Here is a tiny trained network, its code and every weight. The questions are about switching its units off for an input and a class, where a switched-off unit gives its printed mean instead of its output.

import numpy as np


def w(rows, s, z=0):
    codes = np.array(rows[::2]) - 128.0
    scale = np.full(codes.shape[1], s)
    scale[-1] = z or s
    return codes * scale


def norm(h):
    return h / np.sqrt((h * h).mean(-1, keepdims=True) + 1e-5)


def f(y):
    return y / 2 * (1 + np.tanh(0.7978845608 * (y + 0.044715 * y**3)))


def log_softmax(a):
    a = a - a.max(-1, keepdims=True)
    return a - np.log(np.exp(a).sum(-1, keepdims=True))


def net(x, mask):
    res = np.array(x, float).reshape(1, 2) / 4 @ E
    u = 0
    for l in range(4):
        y = f(norm(res) @ A[l][:, :-1].T + A[l][:, -1])
        res = res + np.where(mask[u : u + 5], y, B[l][:, -1]) @ B[l][:, :-1]
        u += 5
    return log_softmax(norm(res)[-1] @ U[:, :-1].T + U[:, -1])


A, B = {}, {}
E = w([
[241,125,195],'x0',
[92,90,254],'x1',
],0.0067)
A[0] = w([
[254,122,108,90],'L0N0',
[73,212,11,7],'L0N1',
[126,207,237,10],'L0N2',
[150,93,119,119],'L0N3',
[17,119,170,162],'L0N4',
],0.0071,0.0012)
B[0] = w([
[132,247,98,211],'L0N0',
[195,16,54,252],'L0N1',
[175,23,94,165],'L0N2',
[146,143,113,130],'L0N3',
[3,176,144,195],'L0N4',
],0.011,0.0038)
A[1] = w([
[140,240,202,113],'L1N0',
[142,102,148,174],'L1N1',
[123,252,75,213],'L1N2',
[213,142,120,102],'L1N3',
[215,70,184,10],'L1N4',
],0.014,0.0014)
B[1] = w([
[103,114,31,225],'L1N0',
[139,134,113,148],'L1N1',
[241,123,252,252],'L1N2',
[57,157,173,254],'L1N3',
[161,27,153,224],'L1N4',
],0.015,0.0046)
A[2] = w([
[114,169,89,128],'L2N0',
[156,104,4,32],'L2N1',
[142,196,158,61],'L2N2',
[108,88,92,3],'L2N3',
[127,193,116,14],'L2N4',
],0.019,0.0017)
B[2] = w([
[143,117,187,139],'L2N0',
[167,138,1,255],'L2N1',
[153,165,206,160],'L2N2',
[165,153,178,176],'L2N3',
[151,82,158,126],'L2N4',
],0.022,0.0087)
A[3] = w([
[199,221,175,139],'L3N0',
[115,172,93,72],'L3N1',
[64,171,126,46],'L3N2',
[5,195,156,253],'L3N3',
[158,106,84,202],'L3N4',
],0.018,0.0019)
B[3] = w([
[141,237,178,252],'L3N0',
[172,122,158,157],'L3N1',
[71,49,168,163],'L3N2',
[5,190,110,254],'L3N3',
[115,161,137,216],'L3N4',
],0.021,0.0058)
U = w([
[209,154,18,206],'0',
[216,217,220,197],'1',
[6,148,142,199],'2',
[189,22,213,201],'3',
[131,125,128,36],'4',
[136,113,129,12],'5',
[139,103,122,2],'6',
],0.018,0.0088)

Each question gives the input, the list of numbers given to net, and the class t.
The units are the neurons (one row each of A and B). Each row of codes is followed by its name. A weight is (code - 128) times the scale printed after its matrix; where a second scale follows, it is the last column's (A, B and U).
mask holds one flag per neuron, layer by layer. A switched-off neuron (its flag False) gives its mean, the last column of its row in B, instead of its output. The means were averaged over made-up inputs and are rounded, as every weight is.
A unit's drop is (log p(t) with every unit on - log p(t) with that unit switched off) / (log p(t) with every unit on - log p(t) with every unit switched off).
The circuit of an input: a set's keep is (log p(t) with only the set's units on - log p(t) with every unit switched off) / (log p(t) with every unit on - log p(t) with every unit switched off). Starting from the 12 units with the biggest drops (on a tie, the unit counted first), units are removed one at a time, each time the one whose removal leaves the highest keep (on an exact tie, the one counted first), for as long as the keep stays at least 0.8.
circuit, biggest first: the units of the circuit, biggest drop first
most important unit: the unit with the biggest drop
k most important neurons: the k neurons with the biggest drops, biggest first
drop of u: that unit's drop, to one decimal
input [6,3], class 3: most important unit => L1N4
input [4,1], class 3: 4 most important neurons => L2N1; L1N4; L0N2; L3N3
input [-2,1], class 2: 2 most important neurons => L0N4; L0N0
input [3,1], class 3: 4 most important neurons => L1N4; L2N1; L0N2; L3N3
input [0,8], class 2: 2 most important neurons => L0N4; L0N1
input [4,2], class 3: 2 most important neurons => L1N4; L0N2
input [0,4], class 2: 4 most important neurons => L0N1; L0N4; L2N1; L1N2
input [1,8], class 3: 2 most important neurons => L0N2; L0N0
input [-7,0], class 0: 4 most important neurons => L0N1; L1N3; L1N2; L0N0
input [7,3], class 3: 2 most important neurons => L1N4; L0N2
input [2,1], class 3: 3 most important neurons => L1N4; L2N1; L3N3
input [0,3], class 2: 3 most important neurons => L0N1; L0N4; L2N1
input [1,-8], class 1: 3 most important neurons => L0N2; L0N0; L1N2
input [0,5], class 2: circuit, biggest first => L1N2
input [1,-7], class 1: 2 most important neurons => L0N2; L0N0
input [7,4], class 3: drop of L2N1 => 0.1
input [-1,1], class 2: drop of L0N0 => 1.4
input [-1,5], class 2: drop of L0N4 => 3.8
input [-2,2], class 2: drop of L0N0 => 0.5
